Below are the code and all the weights of a small trained network. Each question names an input and a target symbol and asks about switching units off, where a switched-off unit gives its printed mean instead of its output.

import numpy as np


def w(rows, s, z=0):
    codes = np.array(rows[::2]) - 128.0
    scale = np.full(codes.shape[1], s)
    scale[-1] = z or s
    return codes * scale


def f(y):
    return np.maximum(y, 0)


def softmax(a):
    e = np.exp(a - a.max(-1, keepdims=True))
    return e / e.sum(-1, keepdims=True)


def log_softmax(a):
    a = a - a.max(-1, keepdims=True)
    return a - np.log(np.exp(a).sum(-1, keepdims=True))


def net(x, mask):
    ids = ['ΛΠΩβδφ'.index(c) for c in x.split()]
    T = len(ids)
    res = E[ids] + P[:T]
    u = 0
    for l in range(3):
        q, k, v = (res @ M[l].T for M in (Q, K, V))
        z = softmax(np.where(np.tri(T) > 0, q @ k.T / 2**0.5, -1e9)) @ v
        res = res + np.where(mask[u], z, O[l][:, -1]) @ O[l][:, :-1]
        u += 1
        y = f(res @ A[l][:, :-1].T + A[l][:, -1])
        res = res + np.where(mask[u : u + 12], y, B[l][:, -1]) @ B[l][:, :-1]
        u += 12
    return log_softmax(res[-1] @ U[:, :-1].T + U[:, -1])


Q, K, V, O, A, B = {}, {}, {}, {}, {}, {}
E = w([
[25,163,85,77,108,78,43,183],'Λ',
[149,148,210,105,95,190,100,139],'Π',
[39,57,80,112,202,93,117,144],'Ω',
[173,169,87,125,171,54,17,3],'β',
[196,23,166,174,210,151,166,144],'δ',
[135,234,154,188,248,201,41,121],'φ',
],0.011)
P = w([
[133,150,142,202,145,51,154,166],'0',
[62,116,183,178,105,106,112,106],'1',
[143,78,126,136,121,170,123,54],'2',
[125,172,180,92,192,79,178,101],'3',
[36,117,142,179,133,137,104,140],'4',
[203,66,50,104,129,199,104,105],'5',
[123,149,128,59,251,111,163,26],'6',
[14,131,112,142,186,146,82,160],'7',
],0.012)
Q[0] = w([
[191,191,194,159,97,193,139,170],'0.h1',
[182,15,95,103,90,128,255,99],'0.h1',
],0.0097)
K[0] = w([
[202,149,223,163,83,156,71,153],'0.h1',
[134,39,144,148,78,123,255,147],'0.h1',
],0.0091)
V[0] = w([
[213,4,17,76,250,182,55,117],'0.h1',
[183,115,36,21,78,49,78,147],'0.h1',
],0.0036)
O[0] = w([
[123,106,186,223,45,133,255,74,172],'0.h1',
[84,157,128,73,180,183,164,89,3],'0.h1',
],0.0094,0.0034)
A[0] = w([
[62,143,114,114,145,130,119,157,35],'0.n1',
[126,120,254,121,107,194,160,119,101],'0.n2',
[90,103,122,72,113,189,112,29,127],'0.n3',
[81,124,174,144,10,40,167,162,6],'0.n4',
[152,188,163,115,226,139,181,167,79],'0.n5',
[127,122,175,41,135,35,206,166,104],'0.n6',
[116,158,102,35,100,231,74,193,113],'0.n7',
[194,106,168,149,103,129,61,196,52],'0.n8',
[67,34,159,163,165,151,118,163,155],'0.n9',
[151,130,81,177,48,106,168,226,178],'0.n10',
[186,47,115,115,162,190,88,72,126],'0.n11',
[202,155,113,63,52,133,133,119,139],'0.n12',
],0.0072,0.0023)
B[0] = w([
[145,104,177,175,164,175,116,149,187],'0.n1',
[91,101,185,164,82,84,190,79,162],'0.n2',
[104,171,109,132,118,98,193,124,192],'0.n3',
[198,121,111,201,211,153,118,83,147],'0.n4',
[132,203,179,156,119,83,179,82,218],'0.n5',
[164,225,85,253,142,77,141,93,164],'0.n6',
[177,9,202,51,188,87,201,194,179],'0.n7',
[110,74,77,102,206,138,100,162,193],'0.n8',
[160,80,167,84,128,85,109,78,253],'0.n9',
[154,66,143,55,148,73,191,138,152],'0.n10',
[165,160,87,136,148,182,206,161,211],'0.n11',
[137,207,91,152,61,121,144,187,140],'0.n12',
],0.007,0.0043)
Q[1] = w([
[154,233,109,2,94,158,225,121],'1.h1',
[77,145,169,117,170,47,168,143],'1.h1',
],0.0096)
K[1] = w([
[157,121,76,90,1,78,106,141],'1.h1',
[147,103,64,68,133,229,179,114],'1.h1',
],0.0097)
V[1] = w([
[199,150,253,107,125,223,176,226],'1.h1',
[44,31,201,115,171,85,106,155],'1.h1',
],0.005)
O[1] = w([
[254,196,140,134,87,99,123,152,61],'1.h1',
[57,206,148,55,160,123,221,130,254],'1.h1',
],0.0089,0.0015)
A[1] = w([
[131,121,129,115,141,61,114,116,1],'1.n1',
[134,118,146,109,136,122,108,187,40],'1.n2',
[121,187,124,96,145,135,145,87,55],'1.n3',
[170,160,116,144,122,78,120,154,138],'1.n4',
[163,83,111,128,122,82,104,113,105],'1.n5',
[101,71,64,166,124,188,111,132,134],'1.n6',
[179,119,127,173,148,103,123,151,26],'1.n7',
[133,79,128,97,79,145,120,125,138],'1.n8',
[94,142,131,106,7,124,150,114,142],'1.n9',
[112,154,124,121,141,97,87,166,129],'1.n10',
[55,140,152,161,136,130,105,122,90],'1.n11',
[173,160,111,181,130,137,148,153,164],'1.n12',
],0.012,0.0032)
B[1] = w([
[116,199,239,96,144,140,122,164,178],'1.n1',
[45,229,191,135,118,156,143,72,161],'1.n2',
[99,94,150,175,170,76,222,146,201],'1.n3',
[131,134,117,123,153,109,195,55,192],'1.n4',
[169,159,102,224,166,116,40,135,165],'1.n5',
[179,160,167,6,82,104,92,162,181],'1.n6',
[131,180,75,71,82,124,144,92,198],'1.n7',
[119,71,56,109,85,94,137,107,146],'1.n8',
[106,95,71,254,58,217,38,110,140],'1.n9',
[171,116,176,180,62,125,199,87,223],'1.n10',
[88,27,133,145,49,135,132,84,255],'1.n11',
[98,138,155,47,154,140,123,50,224],'1.n12',
],0.0061,0.0063)
Q[2] = w([
[135,154,189,42,178,38,138,99],'2.h1',
[133,98,74,187,1,48,74,177],'2.h1',
],0.0078)
K[2] = w([
[230,84,3,152,141,197,213,51],'2.h1',
[112,139,245,239,142,51,152,45],'2.h1',
],0.006)
V[2] = w([
[93,150,53,104,19,84,142,254],'2.h1',
[190,41,159,106,104,89,199,113],'2.h1',
],0.0053)
O[2] = w([
[116,166,253,133,79,59,132,162,1],'2.h1',
[168,32,96,110,199,103,126,92,158],'2.h1',
],0.012,0.0081)
A[2] = w([
[132,137,208,227,138,97,167,135,191],'2.n1',
[161,198,185,31,157,134,42,162,145],'2.n2',
[148,71,156,109,140,93,182,94,60],'2.n3',
[124,91,170,89,161,39,108,111,91],'2.n4',
[199,151,56,135,177,73,106,181,26],'2.n5',
[75,193,217,163,82,91,202,180,2],'2.n6',
[70,128,133,134,112,122,42,99,125],'2.n7',
[135,189,149,218,181,102,212,100,124],'2.n8',
[144,133,122,123,106,110,117,144,38],'2.n9',
[139,115,143,255,147,155,1,148,135],'2.n10',
[75,131,106,85,126,118,179,103,40],'2.n11',
[94,65,112,159,114,171,145,139,38],'2.n12',
],0.0086,0.0044)
B[2] = w([
[128,175,14,119,207,84,165,143,188],'2.n1',
[175,199,120,94,22,13,40,129,142],'2.n2',
[157,178,174,72,141,113,118,221,201],'2.n3',
[121,201,186,80,163,190,125,189,182],'2.n4',
[73,111,237,157,44,208,49,91,153],'2.n5',
[165,104,121,208,96,181,71,226,163],'2.n6',
[173,83,167,150,53,166,116,110,172],'2.n7',
[81,93,162,152,9,169,126,136,252],'2.n8',
[102,159,162,107,70,127,110,99,128],'2.n9',
[167,142,161,170,201,1,53,126,204],'2.n10',
[140,131,179,161,108,143,108,176,177],'2.n11',
[130,175,130,101,67,132,83,113,174],'2.n12',
],0.0081,0.011)
U = w([
[148,154,101,190,103,171,102,177,57],'Λ',
[177,226,90,67,89,92,87,116,127],'Π',
[144,128,197,124,112,185,97,105,3],'Ω',
[85,90,92,153,12,175,150,72,176],'β',
[121,167,19,82,253,113,177,135,199],'δ',
[181,121,118,191,139,70,95,113,142],'φ',
],0.006,0.0063)

Each question gives the input, a string of symbols that net reads in full, and the target symbol t.
The units are the heads (2 rows each of Q, K, V and O) and the neurons (one row each of A and B). Each row of codes is followed by its name. A weight is (code - 128) times the scale printed after its matrix; where a second scale follows, it is the last column's (O, A, B and U).
mask holds one flag per unit, layer by layer, with each layer's heads first. A switched-off unit (its flag False) gives its mean, the last column of its rows in O or B, instead of its output. The means were averaged over made-up inputs and are rounded, as every weight is.
A unit's drop is (log p(t) with every unit on - log p(t) with that unit switched off) / (log p(t) with every unit on - log p(t) with every unit switched off).
The circuit of an input: a set's keep is (log p(t) with only the set's units on - log p(t) with every unit switched off) / (log p(t) with every unit on - log p(t) with every unit switched off). Starting from the 12 units with the biggest drops (on a tie, the unit counted first), units are removed one at a time, each time the one whose removal leaves the highest keep (on an exact tie, the one counted first), for as long as the keep stays at least 0.8.
circuit, biggest first: the units of the circuit, biggest drop first
most important unit: the unit with the biggest drop
k most important neurons: the k neurons with the biggest drops, biggest first
top k neurons in layer l: the k neurons of layer l with the biggest drops, biggest first
input Λ Ω φ Π φ Ω φ δ, target φ: 2 most important neurons	0.n9; 1.n5
input Λ Λ Λ Ω Ω φ φ β, target φ: circuit, biggest first	1.h1; 2.n10; 0.n11; 1.n5
input φ δ Π Π, target Π: circuit, biggest first	1.h1; 1.n11; 2.n2
input φ φ β Λ Π β, target δ: top 4 neurons in layer 1	1.n12; 1.n6; 1.n5; 1.n10
input δ δ Λ Λ φ Λ β, target Λ: top 3 neurons in layer 2	2.n8; 2.n6; 2.n1
input φ Ω Ω, target δ: circuit, biggest first	2.n8
input Π φ φ φ Ω β β, target φ: circuit, biggest first	1.h1; 1.n5; 0.n11
input β Λ Ω Λ Λ Λ Λ Λ, target Λ: 2 most important neurons	0.n7; 2.n6
input Π φ φ Λ, target β: top 3 neurons in layer 2	2.n8; 2.n10; 2.n3
input φ Λ Λ φ φ φ Ω φ, target φ: top 2 neurons in layer 2	2.n10; 2.n8
input β φ φ β Ω φ φ Π, target φ: 2 most important neurons	2.n10; 0.n11
input δ φ δ φ, target Ω: top 4 neurons in layer 2	2.n5; 2.n8; 2.n3; 2.n4
input β β φ Ω, target β: circuit, biggest first	0.n6; 2.n8; 2.n10
input Ω φ φ φ φ δ, target β: most important unit	0.n2
input Λ φ Λ, target δ: circuit, biggest first	0.h1; 2.n8
input δ Λ φ, target β: top 3 neurons in layer 2	2.n8; 2.n10; 2.n1
input β δ β φ β β β Ω, target β: circuit, biggest first	0.h1; 1.n11
input φ Λ Λ φ Λ Λ, target Π: circuit, biggest first	2.h1; 0.h1; 2.n2; 1.n11
input φ Π φ φ Λ Π φ Ω, target φ: 4 most important neurons	2.n10; 0.n9; 1.n5; 2.n8
input Λ φ Λ β, target Λ: most important neuron	2.n8
input φ Ω φ Π φ δ Λ, target Ω: 2 most important neurons	2.n5; 2.n8
input φ φ φ Ω φ φ Λ, target β: 2 most important neurons	2.n8; 2.n10
input Λ Λ φ Π Π Λ, target Π: 2 most important neurons	0.n7; 2.n2
input φ φ β φ Ω Λ δ, target Λ: 2 most important neurons	2.n8; 2.n6
input β φ Λ Ω, target Λ: 3 most important neurons	2.n6; 2.n8; 0.n6
input Π φ φ, target δ: top 2 neurons in layer 0	0.n11; 0.n8
input Π Λ Λ, target δ: most important unit	0.h1
input φ Ω Λ φ Π φ, target Π: 2 most important neurons	1.n6; 0.n5
input Λ Λ φ φ φ β, target β: 2 most important neurons	2.n8; 0.n7
